M: [111 111 111 113]
N: [150 124 176 150]
A: [ 86 138 135  84]
again M: 
[111]
again N: 
[150]
q: [150 124 176 150]
N

Kotin: [150 139 181 144 152  98 116 107]
zifo: [171 126 124  98 105 110  93  75]
miko: [180 138  82 108 101  88 128 178]
Luso: [134 173 136  78 102 110  90 104]
funa: [144 151 120  90  99 119 120 157]
Memiz: [ 86 126 124  98 105 110  93  75]
Kepeg: [122 123 118 151 160 151 122 164]
pokip: [114 127  82 157 160 107 117  93]
diven: [ 76 172  85 139 174  85 174 115]
sopu: [127 177 142  96 121 181 132  87]
lum: [175  85 175 122  84 136 180 150]
again funa: 
[120]
again lum: 
[175]
q: [ 86 126 124  98 105 110  93  75]
Memiz
q: [171 126 124  98 105 110  93  75]
zifo

S: [129 152 153 138 129 148 113 128 131 131]
W: [128 112 159 157 134 101 114 129 143 152]
V: [145 145 145 140 122 115 119 106 139 103]
H: [128 112 159 156 134 101 114 129 143 152]
D: [167 164 147 112  98 142 147 100 143 155]
Z: [141  93 111 145 123 110 111 102 120  99]
again V: 
[145]
again Z: 
[111]

peko: [137 127 130 118 117 136 119 138  77 143 132 138 137 148 141 128 145 120
 121 123 118 116 148 150 121 120 142 130 132 136 149 128 131 120 115 111
 130 140 121 141 114 134 138 127 141 109 118 141 154 128 142 122 131 106
 132 132 131]
miv: [137 127 130 118 117 136 119 138  77 143 132 138 142 148 141 128 145 120
 121 123 118 116 148 150 121 120 142 130 132 136 149 128 131 120 115 111
 130 140 121 141 114 134 138 127 141 109 118 141 154 128 142 122 131 106
 132 132 131]
besag: [126 118 144 128 137 146 125 122 108 127 127 130 125 126 124 130 139 116
 129 127 130 123 138 128 137 132 141 131 137 125 134 133 122 129 128 133
 121 122 135 125 124 141 139 130 132 123 127 134 137 130 142 122 141 127
 127 120 125]
Modip: [ 77 102 109 132 119 124 140  85 168 136  94 125 162 129 164  97 167 126
 119 104  96 102 118 129 157  99 100 116 123 131 137 103 103 112 139 131
  91 141 143 181 114 108 110 153 135  95 106 172 160 100 168 113 138  94
 128 126  99]
q: [137 127 130 118 117 136 119 138  77 143 132 138 137 148 141 128 145 120
 121 123 118 116 148 150 121 120 142 130 132 136 149 128 131 120 115 111
 130 140 121 141 114 134 138 127 141 109 118 141 154 128 142 122 131 106
 132 132 131]
peko
q: [ 77 102 109 132 119 124 140  85 168 136  94 125 162 129 164  97 167 126
 119 104  96 102 118 129 157  99 100 116 123 131 137 103 103 112 139 131
  91 141 143 181 114 108 110 153 135  95 106 172 160 100 168 113 138  94
 128 126  99]
Modip

luvub: [130 140 137 139 115 107 130 144]
Gik: [150 149 110 149 149 133 108 149]
nesa: [154 141 137 116 144 137 103 137]
mip: [116 116 156 142 101 111 152 152]
Fimul: [139 141 139 123 139 133 139 139]
Nivev: [114 144 110 120 122 133 108 149]
kulu: [121 144 110 120 122 133 108 149]
leb: [133 128 139 133 121 120 133 138]
sotu: [137 143 108 118 139 108 108 108]
petif: [129 112 124 154 142 111 122 144]
again Fimul: 
[139]
again leb: 
[133]
again nesa: 
[137]
again Gik: 
[149]
again sotu: 
[108]
again luvub: 
[130]
q: [121 144 110 120 122 133 108 149]
kulu

Y: [130 124 112 127 136 131 128 126 125 141 123 126 124 133 129 128 133 139
 124 133 125 128 122 128 144 131 126 133 174 131 122 128 128 127 124 136
 124]
T: [130 124 114 128 134 127 128 128 125 144 127 124 119 133 129 136 134 138
 129 133 125 128 124 124 138 132 124 131 181 131 121 127 125 128 132 143
 127]
P: [130 124 114 128 139 131 126 127 125 144 125 124 119 133 129 136 134 138
 129 133 125 128 122 125 146 129 129 132 129 135 121 128 125 139 135 139
 125]
q: [130 124 114 128 134 127 128 128 125 144 127 124 119 133 129 136 134 138
 129 133 125 128 124 124 138 132 124 131 181 131 121 127 125 128 132 143
 127]
T
q: [130 124 112 127 136 131 128 126 125 141 123 126 124 133 129 128 133 139
 124 133 125 128 122 128 144 131 126 133 174 131 122 128 128 127 124 136
 124]
Y
q: [130 124 114 128 139 131 126 127 125 144 125 124 119 133 129 136 134 138
 129 133 125 128 122 125 146 129 129 132 129 135 121 128 125 139 135 139
 125]
P

tufi: [118  77 134 159 118 109 154 122]
tib: [121  81 139 148  95 111 133  81]
pak: [122 176 155 176 176 181 170 119]
Gupo: [130 122 111 119 144 106  82 130]
Golo: [137 156 141 115 106 157  88 109]
again tib: 
[81]
again pak: 
[176]

